In the rows, zero is written as 128.
Here are made-up things, facts about them, and rows of numbers that follow some of those facts. Name the thing behind each unnamed row.

There are 2 kinds of fact about the things: gadris, reste.
gadris: belongs to class; reste: refers to
[studodi,traven,gregron,sagun,tibra,stofi,flozor,kloda,kaplik,kiplom,plapovo,plalal,draso,logustak,zibazok,zudaklok,miklem,klaflin,rusili,tezon,pluron,gruflen,tropen,miflek,grafu,plaru,ruvaflok,ludrir,nopes,drakuvir,maritrim,floskobur] gadris b
[grosaflal,madros,skamek,pugim,miskam,misen,ludas,britim,sakan,soskos,batekan,ruzus,baskik,pudro,plustu,bustaza,dese,plupom,rukles,tivem,skonel,trono,klidos,flukler,tuso,klape,magefom,gigen,morur,netronu,drebrus,gonu,terun,gugra,gruvokles,gruzem,para,fidra,plotrenis] gadris c
[bofu,ploke,simuflil,druflunir,muvuk,plisku,fludri,flaflas,donil,stimos,skudo,rigeril,fati] gadris d
[menugras,brepluk,skodrer,dreklas,plema,skoval,dazepul,tristen,graskul,kiklor,murefam,kagase,biko,truma,rustir,kuloskil,skeven,floskir,sifes,fleki,nogi,laveban,mugrem,klekol,stizo,topan,dokluk,kasi,platu,trasu,suflol,skupon,zegrok,zuflenem,sifles,bodugren,skunim,babrudruk,vitil,lakelon,flufla,kludril] gadris a
{studodi,klaflin} reste fidra
{studodi,zibazok} reste traven
{studodi} reste graskul
{grosaflal,brepluk,gregron,floskir} reste skamek
{grosaflal,ruzus,fludri,skunim} reste mugrem
{bofu} reste ruzus
{bofu} reste rustir
{bofu,bustaza} reste pluron
{skamek,graskul,grafu} reste gigen
{skamek,dreklas,biko,tezon} reste plalal
{brepluk,dreklas,donil} reste draso
{brepluk,sifles} reste dokluk
{brepluk,sagun,truma,nopes} reste madros
{pugim,ploke} reste nogi
{ploke,plisku,plapovo} reste miskam
{dreklas,skoval,nopes} reste menugras
{druflunir,tibra,kludril} reste fleki
{gregron,flaflas,zuflenem,bodugren} reste klekol
{gregron,flozor,stimos,plaru} reste grafu
{skoval,kasi,tivem,gruvokles} reste murefam
{dazepul,flozor,drebrus} reste skoval
{dazepul,klekol,draso,plupom} reste para
{tristen,plisku} reste misen
{sagun,zuflenem} reste flukler
{sagun,klidos} reste topan
{kiklor,ludas,ruzus,plustu,drebrus} reste ploke
{murefam,dokluk,zegrok} reste zuflenem
{murefam,nogi,klekol,flukler} reste plupom
{murefam,nogi,tivem} reste zegrok
{ludas,mugrem,zuflenem,drebrus} reste dreklas
{ludas,skeven} reste tivem
{britim} reste simuflil
{truma,ludrir} reste ludas
{muvuk,flaflas} reste kasi
{muvuk} reste sakan
{muvuk,rusili,vitil} reste kloda
{muvuk,morur,gruzem} reste tibra
{stofi} reste britim
{stofi,laveban,stimos,flukler,para} reste biko
{stofi,laveban,zegrok,miflek,para} reste tezon
{sakan,gruzem} reste dazepul
{rustir,skonel} reste fati
{kuloskil} reste zudaklok
{kuloskil,tropen,gugra} reste kagase
{batekan,floskir,trasu,magefom} reste zibazok
{baskik,gruzem} reste netronu
{baskik} reste flaflas
{floskir,plisku,dese,flaflas,tropen} reste floskobur
{sifes} reste skunim
{pudro} reste terun
{fleki,tivem} reste kiplom
{fleki} reste plisku
{kloda,fidra} reste fludri
{kaplik,vitil} reste maritrim
{kaplik,rukles} reste druflunir
{kaplik,magefom} reste klaflin
{fludri,drakuvir} reste sagun
{klekol} reste laveban
{stizo} reste muvuk
{stizo} reste skeven
{dese,pluron} reste tuso
{dese} reste trono
{flaflas,logustak} reste grosaflal
{donil,platu,klape,ludrir} reste gonu
{zibazok,gruvokles,fidra} reste plema
{miklem} reste skupon
{klaflin,fati} reste dese
{trono} reste stofi
{stimos} reste gregron
{platu,gugra} reste plapovo
{rusili,terun} reste kiklor
{trasu} reste klape
{tuso} reste plustu
{tuso,klape} reste drebrus
{pluron,miflek} reste gruflen
{tropen} reste gruzem
{magefom} reste studodi
{magefom} reste platu
{skupon,terun} reste drakuvir
{sifles} reste nopes
{miflek} reste skodrer
{rigeril} reste stimos
{rigeril,terun} reste kludril
{skunim} reste plaru
{babrudruk} reste miklem
{babrudruk} reste lakelon
{babrudruk} reste suflol
{terun} reste soskos
{terun} reste skonel
{gugra,fati} reste morur
{fati} reste bustaza

Known rows:
skunim: [164 133 144 107 123 131 129 136 193  73 141  90 127 114 160 135 144 107
 180 131 124 148 126 128 156 197 164 116 100 139 136 136 159]
skodrer: [141 124 118 102 132 134 123 129  80 149 154 146 162 102 132 141 134 103
 133 123 141 171 109 139 136 146 167 115 142 191 121 153 133]
studodi: [103  80 100  96 109 134  92 120 101 108 108 104 128 162 136  97 148 115
 128 147 121  99 108  97 113 127  94 143 122  99 109 144 118]
kuloskil: [140 125 125 112 146 137 134 125 117 120 132 151 140 122 154 129 139 104
 138 114 155 158  99 118 133 160 161 114 132 150 129 149 132]
fleki: [129 119 105 146 147 113 180  77 155 198 111 132  95  97 176  82 168 178
 193  70 198 171 119 123 170 113 173  59 191 179 137 124 134]
drebrus: [162 191 167 156 182 133 197 115 155 100 129 175 151 121 144 208 134 147
 140 127  83 138 159 143 149  92  56 148 109  29 125  83 109]
simuflil: [ 92 137 118 128 110 133 126  89  79 157 143  94 159 105  98 166 123 137
 103 133 137 145 120 169  86 137 127 147 122 174 150  92 153]
magefom: [140 139 135 147 118 134 135 173  91 129 127 128 103 145 148 113  96 155
 135 132 111  70 123 121  86 113 117 138  99  81 102 117 122]
ludrir: [116  88  97 110 133 114 116  88 108 114 113 143 146 121 118 125 146 117
 112 126 109 146 124 112 142 100  67 151 126  77 116 138 115]
kludril: [127 114 111 147 141 120 173  73 167 184 112 124  86  79 181  79 157 191
 198  71 188 165 109 118 173 116 177  61 192 163 134 131 132]
skeven: [124 128 130 122 169 101 147 123 136 120 124 162 157 152 161 134 171 118
 155 109 137 136 119 108 139 145 160 106 133 160 131 122 124]
bustaza: [144 146 146 151 115 141 146 162  96 134 138 124 105 140 141 126 106 157
 128 126 123  85 122 117  83 117 125 126 117  78  94 113 122]
floskobur: [122  94  85  80 100 147  89 100  87 148 139 111 146 144  98 121 136 113
 123 157 123 143 134 136 133 104  93 140 148 141 112 148 148]
miklem: [119  82  98 107 101 130 100 109 134 119 123 101 115 144 106 107 136 122
 122 144 122 126 122 111 132 116  94 139 137 100 117 141 134]
plisku: [ 87 157 140 134 123 177 145  58  98 149 120  83 127 157 101 143 134 159
 121 150 176 120 109 144 102 153 133 110 166 156 140  84 151]
dokluk: [119 132 120 128 157  68 119 141 173 124 133 164 147 162 138 127 172  98
 145 120 127 121 129 107 139 154 185 100 117 189 154 130 137]
gugra: [145 152 137 144 122 149 151 155  98 147 142 126 103 135 137 134 103 156
 134 132 121 104 127 130 102 110 121 123 126  99 100 117 118]
kaplik: [105  81  99 115 106 132 109  96 130 139 111 109 120 132 120  99 143 132
 126 132 129 123 124 111 130 107  92 129 151 100 114 137 125]
ploke: [110 203 194 148 153 196 184  29 139 112 127 113 195 181  75 220 177 148
 128 191 149 134 125 145 136 169  94 105 201 104 143  80 154]
dazepul: [130 156 125 159 200 121 133 119 152 102 127 220  65 101 130 118  93  88
  48  65 175 209 102 118 169 168 117 154 102 113 141 146 127]
tristen: [142 131 132 110 141 134 134 127 123 121 133 146 144 129 144 135 137 110
 141 119 155 153 112 122 134 162 162 110 138 161 119 145 133]

Name these rows:
No name comes twice in this set of rows, the named rows included.
[146 162 157 155 137 155 166 144  98 121 130 141 131 139 134 154 113 153
 129 130 105 106 120 125 103 107  94 133 120  55 103 110 111]	tuso
[103 138 101 119 220  43 137 133 136 116 122 215 143 144 170 127 168 104
 131  83 119 147 129 112 140 117 133 146  66 158 162 103 114]	skoval
[115  82 123 113 106 146 106 101  96 114 104 125 143 156 121 105 148 125
 107 147 131 115 102  96 118 110  76 131 150  90  97 150 114]	pluron
[105 112 112 161 147 122  91 102 174 114 117 172  66 107  62 107  76  88
  20  90 136 181 133 110 182 116  60 173 123  72 141 158 116]	draso
[117 131 138 140  50 101 120  95 212  66 160  11 125 102 104 149 123 142
 153 138 114 120  91 128 100 204 152 136  70 118 163  80 201]	fludri
[ 68 111 139 140 124 152 141  88  72 101  91  97 120 151 147 114 134 154
  90 116 169  91  57 100  45 163 112 133 122  96 112  91 117]	fati
[125 139 108 143 141  65 128 175 122 147 140 153 125 175 133 128 128 145
 144 136 102  65 146 119  80  86 137 140  87 118 126  84 135]	gruvokles
[102  74  72 145 115 113 147  41 163 202  93 106  64  87 149  53 153 199
 170  88 182 159 123 109 174  58 101  87 205 108 126 119 129]	tibra
[127 128 129  85 187 181 115 157 107 110  86 115 129 133 207 115 142 100
 163 131 152 131 154 160 148 163 154 141 112 176 165 146  93]	graskul
[164 134 150 115 135  82 156 127 226  52 147 121 167  76 164 173 161 109
 177 109  99 176 127 120 170 173 138 135  93 113 152 126 147]	mugrem

The same things again, as new rows of numbers:
Known rows:
maritrim: [112 135 118 119 121 146 155 129 148 174 106 178 143 164 143  89 126 121
 159 113 129  92 172 158  90 135 111 154 124  99 162 100  68 153 143 117
 120 136]
miklem: [145 147 172 152 117 153 102 192 192 139 132  86 124 138 117 166 144 153
 109 109 114 150  55 179  84 132 132 131 168 128 172 120 196 174 104 144
 156 123]
mugrem: [140 144 152 164  77 138  90 168 129 123 106 134 101  87 145 167 109 145
 114 142 147 166 116  96 148 149 117 130 118 145 171 112 142 133 120  94
 152 123]
ruzus: [109 105  95 103 173  92 137  98 102 132 128 129 161 133 126 148 119 148
 133 134 103  90 153 137 148 110 130 162 139 113 110 134 124  97 160 123
 113 124]
biko: [128 118 128 176  71 136  88 146 125  96 134 131  88  87 154 180 127 130
 120 132 155 168 108 113 132 147 118 103 102 145 159  98 140 137 117 108
 150 111]
flukler: [135 150 141 147 101 120  95 154 128 102 127  92 111 104 140 158 136 142
  99 140 130 163  63 114 153 130 108 127 149 159 131 113 127 128 152 140
 161  94]
para: [137 148 118 144 100 116  84 117 127  94 131 112  99 103 144 144 135 131
 103 138 136 161  83 115 151 156 100 121 131 169 119 111 131 136 157 141
 174  93]
stimos: [114 110 102 136 119 102 180  78 101 114 123 130 128 152  99 146 150  95
 122 106 119 112 107 137 143  96 148  99 129 122 115 100  85 128 113 108
 102 128]
tristen: [121 118 124  92 145 140 155 114 120 135 142 136 140 133 127  99 135 113
 156 136 139 108 177 125  90 112 153 130 104 135 115 154 139 115  96 138
  95 162]
sifles: [148  84 142 127 166 155 163 137  74 120 135 103 127 104 109 141 160 130
 127 119 135  95 139 121 125  97 151  87 123  97 111 161  87  85 114 125
  90 123]
simuflil: [ 99  96  73 155 105  94 150  67 112 119 131 150 124 148 102 150 147 103
 136  88 106  85 134 154 123 151 148 137 106 116 118 100 106 135 118 105
 116 131]
skodrer: [112  77  91 148 128 114 128  94 101 112 150 148 126 110 143 168 138 124
 153 133 124  93 185 142 117 136 157 146 106 115 143 128 142  92 114 111
 101 141]
miflek: [160 147 132 146 130 131 106  99 141 110 144 110 113 135 151 162  94 114
 108 140 124 196  73 151 179 104 126 104 188 138 141 138 235 131 120 104
 150 125]
floskobur: [114 112  87 154 121 128 130  93 158 154 144 189 119 149 149  77 127 107
 159 107 130  84 195 154  95 174 116 147 101 100 134 115  92 154 144 132
 138 133]
logustak: [128 109 127 135 162 147 164  78 115 133 149 142 130 154 118 102 126 108
 123 116 142 118 139 166 145 110 125 107 158  95 125 136  99 126 134 129
 102 123]
gruvokles: [134 176 167 125 118 117 111 147 135 109 124  94 127 124 116 107 118 137
  93 160 135 190  81  91 184 116  99 107 162 150 114 131 141 131 140 152
 152 110]
plema: [135 153 165 166  75 134  92 197 152 135 106 140 113 106 133 118 109 153
 110 152 151 173 159  80 141 184 107 123  94 135 170 110 123 163 115 106
 153 135]
klape: [130 121 124 108 187  96 145 128 103 129 126 116 152 130 100  95 125 156
 114 143 104  93 175 116 154 154 134 130 133  96  95 159 105 116 142 138
 120 134]
skamek: [119 153 149 163  88  97  90 135 142 104 136 113 105 107 122 124 128 146
  86 150 141 175 102 110 168 166  95 121 133 143 141 101 129 146 148 139
 150 113]
plotrenis: [ 97 115 126 120 153  94 137 117 123 125 148 124 150 130  94 101 160 141
 136 129 110  81 153 157 104 139 125 140 119 131 115 135 114 125 132 156
 116 133]
skudo: [113 115 113 126 133 107 158 112 124 132 126 120 134 166  84 125 152 119
 137  88  94  91 124 146 108 130 156 122 111 126 109 125 110 144 105 122
 115 147]

Rows to name:
No name comes twice in this set of rows, the named rows included.
[110 161 148 174  81  91  87 148 152 110 130 125 105 103 120 127 134 152
  95 150 144 172 116 116 168 184  82 132 122 148 154  80 115 165 147 133
 161 101]	gigen
[120  99 165 119 158 147 159 156 118 122 151  86 147 123  69 146 191 141
 135 122 124  82 114 178  66  81 171 124 131 118 135 154 158 106  73 144
  86 150]	babrudruk
[126 116 122  95 150 143 151 101 126 124 168 125 128 138 108  79 147 108
 155 134 134 102 163 135  92 114 160 106 103 134  91 178 166 104  86 145
  89 170]	kuloskil
[159 105 120 130 160 124 167 112  97 128 114 114 140 145  93 115 135 118
 113 108 102 109 120 105 153 138 160  96 131 105  79 158 105 140 116 117
 105 135]	donil
[110 109 100 117 116 132 121 113 148 138 162 164 114 121 131  86 152 109
 179 109 133  71 208 123  69 178 150 146  73 126 105 141 125 133 103 143
 117 163]	kagase
[178 138 160 143 124 157 115 165 108  99 131  79 111  98 121 161 118 136
  88 149 157 196  76  95 162  90 143  70 148 136 133 158 170 107 102 122
 139 120]	brepluk
[104  95  99 106 146 117 136 115 107 136 129 148 152 133 136 162 118 126
 172 130 113  99 182 143 113 115 152 158 106 109 139 135 176  87 104 109
 101 161]	rustir
[ 79 146 135  80 159 100 159 114 127 138 117 136 159 146 117  86 132 125
 152 130 125 104 144 139 118  92 114 140 128 146 116 121  88 109 135 155
 107 144]	rukles
[111 126 150  86 132 155 174 141 106 144 108 140 159 136 122 119 124 114
 157 136 144 118 148 126 101  47 133 127 117 136 139 134  98  97 102 118
  78 151]	vitil

The same things again, as new rows of numbers:
Some rows with their names:
flufla: [113 123 152 111 113 146 121 107 119  89 111 137 116 102  86 134 107 118
 132 149  80 109 140 132 125 130  99]
zuflenem: [159 155  75 121 121 105 123 104 135 114 133 160 112 108 130 117 119 125
 115 149 114  97  97 118 135 156 168]
stizo: [140 105 112 120 130 175 133  89 124  65 156 171 115 108 128 124 144 100
 120 158 118 113 172 113 135 142 136]
fludri: [119 177  93 104 155 200 136  92 168 146  82 104 132 118 179 166 129 158
 108 103  88 150 147  82 112 106 154]
tristen: [ 94  82 164 105 133 156 130  99  96  81 131 137  97 106  98 112 134 119
 145 165 103 106 165 131 110 137  92]
miflek: [ 58 132 141 196 182 121  70 132 131 111  84 189 121 125 133 172 107  82
 131 153 123 136 180 156 150 144 178]
dreklas: [143 150  77 110 132 102 126 110 135 109  89 156  94 112 136 104 113 145
 134 151 113 119 100 120 127 134 167]
plotrenis: [110 110 163 152 127 162 117 140 136 156 106  91 136  99 142 135 110 120
  91 128 126 147 149 123 135 130  81]
skonel: [113  63 169 164 111 190  94 135 125 121  66  96 149  98 127 125 105 114
 107 121 124 169 177 133 148 175  95]
tezon: [ 79 168 112 178 131  60  92 133 137 145  93 129 127 134 157 160 105  95
 111 166 112 129 102 125  93 164 173]
lakelon: [125 141 180 109  96 164 134 103 129 123 116 110 156  84  69 132  83 117
 114 149  50  89  79 141 113 111  95]
baskik: [100  93 132 165 141 182 130 155 154 123 107 121 106 101 163 135 139 113
  57 137 168 141 201 123 138 141  92]
rustir: [119  76 142 119  98 166  92 109 107  60  63 151 114 106  97 121 105 113
 146 130  70 123 175 145 138 173 121]
donil: [ 96 175 103 118 219 188 108  94 149 149  99 135  90 116 151 169 137 148
 152 152 141 133 153 134 104 118 126]
rigeril: [ 58 136 151 124 178 202 101  80 126 148 115 153  93 100 161 150 136 116
 114 174  96 117 186  95  82 144 116]
ludrir: [ 70 140 158 160 209 105 142 124 138 100 132 133 112 140 135 165 151 118
 150 148 168 139 147 150 112 101 154]
flukler: [140 146 106 161 139 133 108 156 157 168 134 117 134 103 167 136 116 113
  85 152 145 142 114 115 147 157 140]
trasu: [123 122 107  90 148 111 124 125 118  79 119 121  92 122 102 131 143 109
 183 124 125 135 177 118 150  98 102]
fleki: [128  77 156 102  99 152 133  70  86  72 146 133 116 114 108 100 146 103
 136 165  95 109 152  98  90 189 104]
maritrim: [ 99 124 159 155  99 122 133 119 130  86 116  82 160 142 150 164 131  94
 109 107  89 155 155  71  87 146 134]
suflol: [122 146 179 106  92 167 128  98 127 114 105 112 151  89  72 136  79 131
 120 158  49  94  80 141 117 114  97]

Rows to name:
No name comes twice in this set of rows, the named rows included.
[123 115 124 141 174 127 125 154 147 153 103  79 114 117 131 120 136 141
 144 128 181 171 145 139 141 119 110]	klape
[151 120 113 109 110 140 125  95 118  91 161 146 120 119 119 114 137 101
 125 172 103 107 135 104 114 175 143]	skeven
[100 163 131 159 165 124 160 119 172  98 112 133 136 131 153 173 130 142
  96 122 139 140 121 130 123  88 184]	nopes
[121 103 127 156  99 145 125 145 144 136  95  73 131 113 169 131 131 114
  50 124 144 151 144 113 101 165  61]	netronu
[ 12 144 188 169 155  82 137 133 116 152  91 130 102 122 183 164 119 125
  98 158 104 130 143 101  91  82 140]	plaru
[144 101 129 143 168 143 136 142 146 157 132  97 119 112 154 107 143 134
 127 138 179 154 139 126 126 148 143]	ludas
[125 113 143 102 164 103 139 122 108 104 116 116  87 119  88 117 130 138
 177 142 136 121 138 150 121 117 110]	platu
[ 74 106 151 116 183 200 114  88 117 118 102 113  88 121 151 151 152 134
 139 144 124 132 188 116  73 154  75]	plisku
[112  76 172 136 117 143 129 147 112 143 115  43 123 114 139 108 129 119
 116 134 153 145 129 114  89 171  56]	misen
[ 79 135 139 170 134 119 115 125 130  85 115 106 136 142 143 168 136  80
 138 102 106 172 194  99 109 126 107]	klaflin
[147 157  59  90  59  93 112 126 114 102 123  74 124 130 114 132 131  91
 159  95  72 148 144  71 123 131  85]	plema

Now the same things, written a new way:
Some rows with their names:
skunim: [133 135  83 128 130 128 132 116 134 137 140 130 129 123 119 130 131 147
 126 139 130 145 141 124 138 120 124 157 130 129 136 132 130 127]
dreklas: [129 141  89 125 129 125 131 121 143 135 136 130 130 121 116 140 127 144
 124 131 125 145 138 124 124 120 129 127 142 138 143 128 128 130]
skeven: [139 121  43 114 127 139 133 123 142 132 142 128 131 123 120 144 127 134
 121 136 125 121 135 129 117 123 130 125 136 132 143 127 128 120]
dazepul: [134 135  56 122 129 137 132 122 140 135 139 127 127 119 117 139 126 141
 122 132 125 133 139 126 123 120 129 132 142 133 141 130 129 124]
graskul: [125 133 121 127 145 124 129 113 121 149 139 129 129 121 119 133 134 151
 127 143 126 148 138 120 149 122 124 161 129 120 141 131 128 129]
zibazok: [111 127 228 114 145 114 119 115 144 128 113 130 129 135 131 143 134 125
 136 140 135 126 126 118 153 135 130 141 110 114 113 111 125 141]
gregron: [121 145 210 134 137 138 134 118 158 120 117 123 123 122 132 124 127 116
 135 130 130 129 134 127 164 123 129 163 109 128 117 121 132 129]
rusili: [134 132 129 129 127 133 131 120 158 105 125 128 133 134 139 120 130 106
 134 136 142 113 128 135 137 132 132 124 116 126 102 120 133 129]
maritrim: [125 103 133  99 138 126 125 123 158 128 107 130 139 134 132 162 132 110
 132 133 128 110 113 124 147 148 132 125 120 124 114 120 123 125]
klaflin: [121 121 176 121 133 116 125 117 151 128 118 129 131 133 136 130 132 113
 133 138 138 122 124 119 142 140 130 139 118 121 112 118 126 131]
logustak: [123 141 188 132 134 133 132 119 153 121 120 125 125 127 132 125 127 112
 134 132 133 125 132 130 156 125 129 146 113 124 114 121 131 130]
traven: [109 120 214 107 152 114 120 115 139 138 106 131 133 132 127 156 136 125
 135 138 130 132 122 116 160 139 131 136 111 114 119 113 122 139]
sagun: [132 137 127 124 138 139 131 124 162 104 108 128 134 134 125 146 126 116
 138 128 130 145 125 135 151 126 131 115 128 133 107 125 132 134]
magefom: [121 139 205 153 121 120 124 126  83 124 149 131 131 133 146  92 129 136
 134 133 141 117 132 137 122 121 124 125  96 107 103 126 132 138]
ruzus: [121 134 154 141 109 123 127 136 116 127 136 131 132 129 136 106 123 132
 130 117 129 121 128 134 112 127 127 102 126 130 114 135 128 132]
misen: [114 108 169 119 124 124 118 144  95 138 127 126 126 131 132 136 129 128
 121 119 123  93 114 133 105 140 127  90 120 121 132 130 119 126]
grosaflal: [113 135 193 143 124 134 128 132 105 137 133 128 134 123 132 126 121 139
 129 119 121 127 128 133 139 126 123 118 120 125 118 135 127 135]
tivem: [121 129 141 134 114 142 131 138 120 126 138 126 132 123 137 125 119 130
 124 118 122 112 128 143 120 130 126 102 117 128 121 133 128 127]
druflunir: [142  95 108 103 133 118 126 136 109 111 127 124 129 129 145 126 127 121
 122 140 118 126 114 119 125 135 129 130 132 132 144 116 123 119]
rigeril: [144 117 143 129 130 126 134 132 110 102 135 122 124 126 147  93 125 119
 128 135 122 140 126 122 137 124 127 167 132 132 135 119 130 123]
stimos: [134 131 192 136 136 122 134 130 111 109 131 123 123 119 141  97 123 135
 132 132 115 161 130 120 153 120 126 176 132 141 137 121 129 128]

Rows to name:
No name comes twice in this set of rows, the named rows included.
[138 126  39 112 123 117 126 127 145 135 134 133 131 130 121 142 132 136
 120 136 130 125 130 128 100 131 130 112 150 133 138 129 126 124]	kiklor
[131 131  64 130 119 112 128 125 141 159 124 131 124 125 116 124 131 136
 126 126 128 144 132 114 122 131 127 151 155 144 149 140 126 119]	skodrer
[146 131 136 145 113  99 132 132 122 109 132 128 122 130 150  69 127 114
 129 133 133 145 131 117 115 129 129 159 144 139 129 122 131 122]	bofu
[159 135  18 149 137 147 129 126 104 112 133 131 127 141 110 125 139 135
 133 132 140 158 131 131 128 117 123 145 141 123 128 146 141 128]	babrudruk
[125 131 101 116 135 128 132 123 148 149 127 128 128 118 112 150 126 148
 123 126 117 146 133 121 136 126 128 140 142 139 157 135 124 127]	biko
[117 135 221 128 143 123 127 111 134 121 122 128 130 133 136 120 133 124
 138 143 138 127 131 124 162 130 128 159 104 116 107 115 130 135]	studodi
[129 109  81 130 116 132 124 142 109 133 124 131 142 136 131 137 127 130
 128 116 126 118 112 133 117 144 126  94 130 130 117 142 125 127]	soskos
[128 152 178 130 129 123 128 122 162 103 118 128 120 132 133 115 128 108
 132 128 141 116 137 133 117 121 135 111 125 124 115 106 132 136]	ludrir
[114 128 172 128 129 134 124 143 115 129 119 132 140 127 119 164 120 145
 131 111 112 142 118 136 127 135 128  78 133 135 128 134 121 142]	madros
[125 133  47 109 136 126 128 125 150 139 127 131 133 122 108 172 126 147
 122 129 118 152 134 125 121 127 131 110 150 139 147 129 123 131]	menugras
[129 127 146 130 135 141 129 122 141 112 128 122 112 132 138 105 132  95
 127 135 141  85 127 134 131 125 131 138 106 113 117 115 135 124]	tropen

